Here is a tiny trained network, its code and every weight. The questions are about switching its units off for an input and a class, where a switched-off unit gives its printed mean instead of its output.

import numpy as np


def w(rows, s, z=0):
    codes = np.array(rows[::2]) - 128.0
    scale = np.full(codes.shape[1], s)
    scale[-1] = z or s
    return codes * scale


def f(y):
    return y / 2 * (1 + np.tanh(0.7978845608 * (y + 0.044715 * y**3)))


def log_softmax(a):
    a = a - a.max(-1, keepdims=True)
    return a - np.log(np.exp(a).sum(-1, keepdims=True))


def net(x, mask):
    res = np.array(x, float).reshape(1, 2) / 4 @ E
    y = f(res @ A[0][:, :-1].T + A[0][:, -1])
    res = res + np.where(mask, y, B[0][:, -1]) @ B[0][:, :-1]
    return log_softmax(res[-1] @ U[:, :-1].T + U[:, -1])


A, B = {}, {}
E = w([
[206,146,255,6],'x0',
[220,59,41,47],'x1',
],0.0074)
A[0] = w([
[123,147,189,69,58],'N1',
[81,104,36,168,31],'N2',
[64,161,172,166,10],'N3',
[46,86,4,210,186],'N4',
[164,209,154,59,72],'N5',
[17,191,187,181,67],'N6',
[174,83,82,101,79],'N7',
[108,104,169,46,39],'N8',
[108,105,85,186,37],'N9',
[158,127,168,94,18],'N10',
[73,111,57,139,22],'N11',
[140,91,66,130,40],'N12',
[201,118,59,113,97],'N13',
[132,136,84,125,254],'N14',
[179,45,46,129,181],'N15',
[190,177,135,12,123],'N16',
[182,101,68,90,90],'N17',
[117,71,119,134,255],'N18',
[152,217,159,105,113],'N19',
],0.015,0.0072)
B[0] = w([
[220,85,106,183,159],'N1',
[232,64,155,212,181],'N2',
[105,21,194,31,155],'N3',
[239,158,177,140,254],'N4',
[231,104,115,215,164],'N5',
[84,103,254,46,196],'N6',
[31,72,177,95,163],'N7',
[201,55,114,201,150],'N8',
[160,41,100,218,158],'N9',
[150,71,223,209,142],'N10',
[206,24,163,175,158],'N11',
[134,54,166,159,148],'N12',
[12,97,229,75,170],'N13',
[189,215,144,46,177],'N14',
[208,105,207,46,202],'N15',
[235,134,144,121,194],'N16',
[66,88,232,76,171],'N17',
[204,227,170,56,174],'N18',
[162,139,162,101,154],'N19',
],0.0092,0.019)
U = w([
[254,17,159,204,77],'0',
[99,12,248,41,147],'1',
[187,162,181,60,236],'2',
[14,189,8,190,1],'3',
[26,111,65,196,1],'4',
],0.0091,0.0072)

Each question gives the input, the list of numbers given to net, and the class t.
The units are the neurons (one row each of A and B). Each row of codes is followed by its name. A weight is (code - 128) times the scale printed after its matrix; where a second scale follows, it is the last column's (A, B and U).
mask holds one flag per neuron, in row order. A switched-off neuron (its flag False) gives its mean, the last column of its row in B, instead of its output. The means were averaged over made-up inputs and are rounded, as every weight is.
A unit's drop is (log p(t) with every unit on - log p(t) with that unit switched off) / (log p(t) with every unit on - log p(t) with every unit switched off).
The circuit of an input: a set's keep is (log p(t) with only the set's units on - log p(t) with every unit switched off) / (log p(t) with every unit on - log p(t) with every unit switched off). Starting from the 12 units with the biggest drops (on a tie, the unit counted first), units are removed one at a time, each time the one whose removal leaves the highest keep (on an exact tie, the one counted first), for as long as the keep stays at least 0.8.
circuit, biggest first: the units of the circuit, biggest drop first
unit that matters most: the unit with the biggest drop
top k neurons: the k neurons with the biggest drops, biggest first
drop when u is switched off: that unit's drop, to one decimal
input [6,6], class 0: top 2 neurons	N16, N5
input [-3,4], class 1: circuit, biggest first	N5
input [-6,-7], class 1: top 2 neurons	N6, N3
input [0,-3], class 2: top 3 neurons	N13, N17, N7
input [3,0], class 2: top 4 neurons	N2, N9, N11, N4
input [-5,-6], class 1: top 3 neurons	N6, N3, N5
input [3,1], class 2: top 3 neurons	N2, N9, N11
input [-1,-3], class 2: top 3 neurons	N13, N17, N7
input [1,3], class 2: top 2 neurons	N6, N3
input [-1,4], class 1: top 2 neurons	N4, N13
input [-3,-5], class 1: drop when N6 is switched off	0.9
input [8,-5], class 0: drop when N4 is switched off	0.0
input [2,2], class 2: drop when N2 is switched off	0.1
input [1,5], class 1: unit that matters most	N4
input [-4,5], class 1: drop when N13 is switched off	0.3
